Below are the code and all the weights of a small trained network. Each question names an input and a class and asks about switching units off, where a switched-off unit gives its printed mean instead of its output.

import numpy as np


def w(rows, s, z=0):
    codes = np.array(rows[::2]) - 128.0
    scale = np.full(codes.shape[1], s)
    scale[-1] = z or s
    return codes * scale


def f(y):
    return y / 2 * (1 + np.tanh(0.7978845608 * (y + 0.044715 * y**3)))


def log_softmax(a):
    a = a - a.max(-1, keepdims=True)
    return a - np.log(np.exp(a).sum(-1, keepdims=True))


def net(x, mask):
    res = np.array(x, float).reshape(1, 3) / 4 @ E
    y = f(res @ A[0][:, :-1].T + A[0][:, -1])
    res = res + np.where(mask, y, B[0][:, -1]) @ B[0][:, :-1]
    return log_softmax(res[-1] @ U[:, :-1].T + U[:, -1])


A, B = {}, {}
E = w([
[69,61,95,73,87,170,128,77,144,172,135,110],'x0',
[184,42,118,119,190,186,66,174,88,199,71,181],'x1',
[128,138,92,112,115,191,115,85,80,106,59,5],'x2',
],0.012)
A[0] = w([
[101,85,56,82,112,254,89,93,92,153,84,83,164],'n0',
[136,233,199,171,126,86,142,162,111,78,118,117,181],'n1',
[124,121,111,102,97,164,134,86,111,141,81,72,191],'n2',
[131,111,126,147,122,127,135,136,117,101,137,75,131],'n3',
[169,151,171,142,179,117,112,161,70,91,116,115,146],'n4',
[128,148,195,184,130,6,176,176,194,81,193,126,145],'n5',
[145,128,155,147,112,57,177,115,156,151,190,164,253],'n6',
[81,112,23,76,61,150,154,30,126,111,136,65,84],'n7',
[187,99,132,147,187,160,74,162,78,168,80,164,82],'n8',
[126,126,74,114,138,164,105,146,123,145,98,87,167],'n9',
[85,105,149,101,112,100,116,136,239,160,216,193,199],'n10',
[174,219,187,207,115,77,155,124,133,47,134,99,158],'n11',
[167,73,165,133,168,179,41,203,101,209,103,200,174],'n12',
[93,82,117,113,162,134,119,129,140,143,139,146,168],'n13',
[197,60,115,143,213,142,57,197,123,198,105,208,181],'n14',
[158,110,65,113,157,182,91,120,41,124,35,82,247],'n15',
[154,148,117,107,133,208,91,127,47,122,29,128,192],'n16',
[107,134,167,123,133,125,135,99,174,152,197,184,210],'n17',
[78,164,38,106,88,144,168,60,151,93,153,48,237],'n18',
],0.0088,0.0042)
B[0] = w([
[200,51,34,127,52,96,130,79,175,108,126,85,225],'n0',
[141,150,114,77,184,40,96,221,102,104,167,150,194],'n1',
[104,118,92,182,124,171,96,93,169,115,79,62,186],'n2',
[100,152,156,134,151,122,110,85,120,107,118,106,143],'n3',
[163,130,113,96,122,84,51,143,106,107,118,96,168],'n4',
[145,163,122,64,81,90,135,89,167,136,238,235,211],'n5',
[140,202,132,83,103,112,131,112,178,130,202,236,193],'n6',
[91,129,138,212,127,205,150,162,147,123,93,100,208],'n7',
[84,115,156,136,187,106,177,197,132,167,114,175,205],'n8',
[166,87,83,150,138,166,118,116,120,146,94,99,167],'n9',
[127,186,148,73,83,154,128,114,178,78,200,194,207],'n10',
[110,205,168,86,182,65,84,215,78,111,188,196,205],'n11',
[141,120,155,160,145,188,248,135,109,214,134,185,241],'n12',
[127,140,122,105,105,128,148,150,148,112,169,204,155],'n13',
[114,114,173,130,136,162,254,133,140,190,128,220,248],'n14',
[170,53,46,163,181,85,125,109,67,167,42,64,225],'n15',
[146,86,75,136,136,91,120,132,94,140,71,88,203],'n16',
[124,168,145,111,96,124,141,103,154,99,200,175,181],'n17',
[75,157,192,191,162,190,140,142,156,145,86,120,223],'n18',
],0.0082,0.018)
U = w([
[155,134,140,92,63,148,166,74,155,125,167,170,141],'0',
[34,193,232,159,155,184,160,181,145,128,131,159,187],'1',
[131,194,133,47,105,26,61,159,140,60,188,173,102],'2',
[132,98,116,159,23,174,115,148,193,67,123,98,10],'3',
[113,92,83,193,113,154,60,84,133,100,45,35,190],'4',
[156,151,108,110,165,80,2,165,53,31,102,71,133],'5',
[151,48,120,156,168,109,167,173,65,181,77,135,104],'6',
],0.0077,0.0011)

Each question gives the input, the list of numbers given to net, and the class t.
The units are the neurons (one row each of A and B). Each row of codes is followed by its name. A weight is (code - 128) times the scale printed after its matrix; where a second scale follows, it is the last column's (A, B and U).
mask holds one flag per neuron, in row order. A switched-off neuron (its flag False) gives its mean, the last column of its row in B, instead of its output. The means were averaged over made-up inputs and are rounded, as every weight is.
A unit's drop is (log p(t) with every unit on - log p(t) with that unit switched off) / (log p(t) with every unit on - log p(t) with every unit switched off).
The circuit of an input: a set's keep is (log p(t) with only the set's units on - log p(t) with every unit switched off) / (log p(t) with every unit on - log p(t) with every unit switched off). Starting from the 12 units with the biggest drops (on a tie, the unit counted first), units are removed one at a time, each time the one whose removal leaves the highest keep (on an exact tie, the one counted first), for as long as the keep stays at least 0.8.
circuit, biggest first: the units of the circuit, biggest drop first
k most important neurons: the k neurons with the biggest drops, biggest first
drop of u: that unit's drop, to one decimal
input [8,5,-3], class 0: 3 most important neurons => (n10, n13, n0)
input [2,5,-7], class 1: circuit, biggest first => (n0)
input [3,-5,-2], class 2: 3 most important neurons => (n12, n14, n5)
input [3,6,-4], class 1: 2 most important neurons => (n15, n14)
input [8,7,-7], class 0: 2 most important neurons => (n18, n7)
input [-3,4,-8], class 0: 2 most important neurons => (n18, n5)
input [-1,3,-3], class 1: 2 most important neurons => (n0, n15)
input [6,-6,-2], class 1: 3 most important neurons => (n18, n0, n7)
input [2,-3,2], class 4: 2 most important neurons => (n14, n12)
input [4,-5,-1], class 1: 2 most important neurons => (n0, n18)
input [3,-3,0], class 1: 3 most important neurons => (n0, n15, n18)
input [5,7,-5], class 0: 3 most important neurons => (n18, n10, n7)
input [8,1,-2], class 3: 2 most important neurons => (n5, n14)
input [6,-4,1], class 3: most important neuron => (n15)
input [7,-4,-3], class 1: 2 most important neurons => (n0, n18)
input [4,-6,2], class 1: drop of n15 => 0.2
input [-4,4,8], class 4: drop of n11 => 0.1
input [6,-5,-7], class 2: drop of n12 => 0.3
input [7,-6,-8], class 2: drop of n14 => 0.2
input [-2,4,-8], class 0: circuit, biggest first => (n10)
